Here is a tiny trained network, its code and every weight. The questions are about switching its units off for an input and a class, where a switched-off unit gives its printed mean instead of its output.

import numpy as np


def w(rows, s, z=0):
    codes = np.array(rows[::2]) - 128.0
    scale = np.full(codes.shape[1], s)
    scale[-1] = z or s
    return codes * scale


def f(y):
    return y / 2 * (1 + np.tanh(0.7978845608 * (y + 0.044715 * y**3)))


def log_softmax(a):
    a = a - a.max(-1, keepdims=True)
    return a - np.log(np.exp(a).sum(-1, keepdims=True))


def net(x, mask):
    res = np.array(x, float).reshape(1, 6) / 4 @ E
    y = f(res @ A[0][:, :-1].T + A[0][:, -1])
    res = res + np.where(mask, y, B[0][:, -1]) @ B[0][:, :-1]
    return log_softmax(res[-1] @ U[:, :-1].T + U[:, -1])


A, B = {}, {}
E = w([
[24,100,183,197,129,181,157,157,202,153,124],'x0',
[76,109,107,55,242,165,132,27,116,111,120],'x1',
[124,142,140,124,125,122,124,125,135,119,115],'x2',
[130,189,84,174,139,145,56,120,218,78,255],'x3',
[128,114,122,118,124,112,148,127,148,132,143],'x4',
[134,142,138,136,140,134,123,126,123,137,123],'x5',
],0.0094)
A[0] = w([
[230,157,95,133,113,75,94,117,122,79,180,137],'n1',
[168,111,102,22,154,120,131,92,90,116,78,141],'n2',
[89,145,83,125,206,154,87,49,164,73,175,82],'n3',
[144,163,120,242,64,140,69,214,209,105,200,132],'n4',
[60,89,147,62,199,171,198,48,85,153,72,114],'n5',
[117,131,104,123,142,126,104,117,123,115,123,135],'n6',
[223,163,106,102,109,101,124,110,111,120,150,204],'n7',
[23,87,180,133,157,172,179,145,148,144,86,182],'n8',
[165,101,103,36,161,100,147,43,63,122,83,170],'n9',
[169,106,173,157,33,78,175,211,76,207,43,203],'n10',
[248,153,62,98,114,83,104,130,101,113,146,235],'n11',
[67,136,75,101,212,165,85,36,169,75,168,76],'n12',
[253,139,62,34,131,77,115,85,53,104,109,253],'n13',
],0.0065,0.005)
B[0] = w([
[182,151,83,92,112,86,96,161,103,136,145,195],'n1',
[126,94,132,181,185,129,170,108,141,101,113,188],'n2',
[137,75,200,104,88,180,97,82,130,126,157,201],'n3',
[133,149,61,208,142,124,164,143,180,74,75,248],'n4',
[83,187,74,141,172,68,163,173,102,172,55,217],'n5',
[145,125,150,129,144,137,133,128,119,125,153,137],'n6',
[188,128,113,116,125,102,108,141,117,108,141,190],'n7',
[63,109,133,130,129,132,136,137,126,187,119,203],'n8',
[145,104,123,166,218,118,193,111,139,61,95,212],'n9',
[156,49,231,81,75,211,80,46,134,120,203,226],'n10',
[217,153,128,106,105,69,93,143,102,93,154,220],'n11',
[129,68,203,89,118,159,104,72,141,142,155,212],'n12',
[228,124,128,128,154,110,145,124,124,2,129,244],'n13',
],0.0087,0.011)
U = w([
[187,108,181,21,106,135,91,106,92,97,181,132],'0',
[136,147,61,255,160,111,203,153,154,53,94,205],'1',
[61,95,189,114,66,209,97,108,162,195,174,208],'2',
[32,153,95,103,162,82,164,165,93,232,79,60],'3',
[173,231,15,118,74,68,73,210,118,125,159,6],'4',
],0.0075,0.0021)

Each question gives the input, the list of numbers given to net, and the class t.
The units are the neurons (one row each of A and B). Each row of codes is followed by its name. A weight is (code - 128) times the scale printed after its matrix; where a second scale follows, it is the last column's (A, B and U).
mask holds one flag per neuron, in row order. A switched-off neuron (its flag False) gives its mean, the last column of its row in B, instead of its output. The means were averaged over made-up inputs and are rounded, as every weight is.
A unit's drop is (log p(t) with every unit on - log p(t) with that unit switched off) / (log p(t) with every unit on - log p(t) with every unit switched off).
The circuit of an input: a set's keep is (log p(t) with only the set's units on - log p(t) with every unit switched off) / (log p(t) with every unit on - log p(t) with every unit switched off). Starting from the 12 units with the biggest drops (on a tie, the unit counted first), units are removed one at a time, each time the one whose removal leaves the highest keep (on an exact tie, the one counted first), for as long as the keep stays at least 0.8.
units of the circuit, in order: the units of the circuit, biggest drop first
k most important neurons: the k neurons with the biggest drops, biggest first
drop when u is switched off: that unit's drop, to one decimal
input [2,7,-4,-5,6,-1], class 3: units of the circuit, in order -> (n5)
input [2,2,0,-6,-4,-4], class 3: units of the circuit, in order -> (n5; n13)
input [-5,0,-5,4,-6,-1], class 4: units of the circuit, in order -> (n10; n1)
input [-1,-2,7,7,-6,8], class 4: units of the circuit, in order -> (n9; n1)
input [-3,7,-2,0,0,5], class 1: 2 most important neurons -> (n9; n10)
input [6,-5,5,0,-5,3], class 2: 3 most important neurons -> (n10; n13; n9)
input [-1,6,0,0,-6,1], class 1: 2 most important neurons -> (n10; n5)
input [-2,-2,1,1,7,-4], class 4: 3 most important neurons -> (n12; n3; n10)
input [0,7,8,-4,5,4], class 1: 2 most important neurons -> (n9; n2)
input [-7,-1,-8,2,-2,-7], class 4: 2 most important neurons -> (n10; n12)
input [-2,-5,0,5,2,5], class 4: 2 most important neurons -> (n1; n9)
input [6,-8,3,0,-1,2], class 2: 2 most important neurons -> (n10; n13)
input [6,7,4,-1,8,-5], class 3: 2 most important neurons -> (n5; n10)
input [6,0,-7,0,-3,-4], class 2: units of the circuit, in order -> (n13)
input [8,8,4,2,-4,-7], class 2: 2 most important neurons -> (n12; n3)
input [7,5,5,0,7,-7], class 3: drop when n10 is switched off -> 0.6
input [-1,7,-5,-5,-4,3], class 1: drop when n9 is switched off -> 0.3
input [-3,8,-4,-4,2,-6], class 1: drop when n9 is switched off -> 0.0
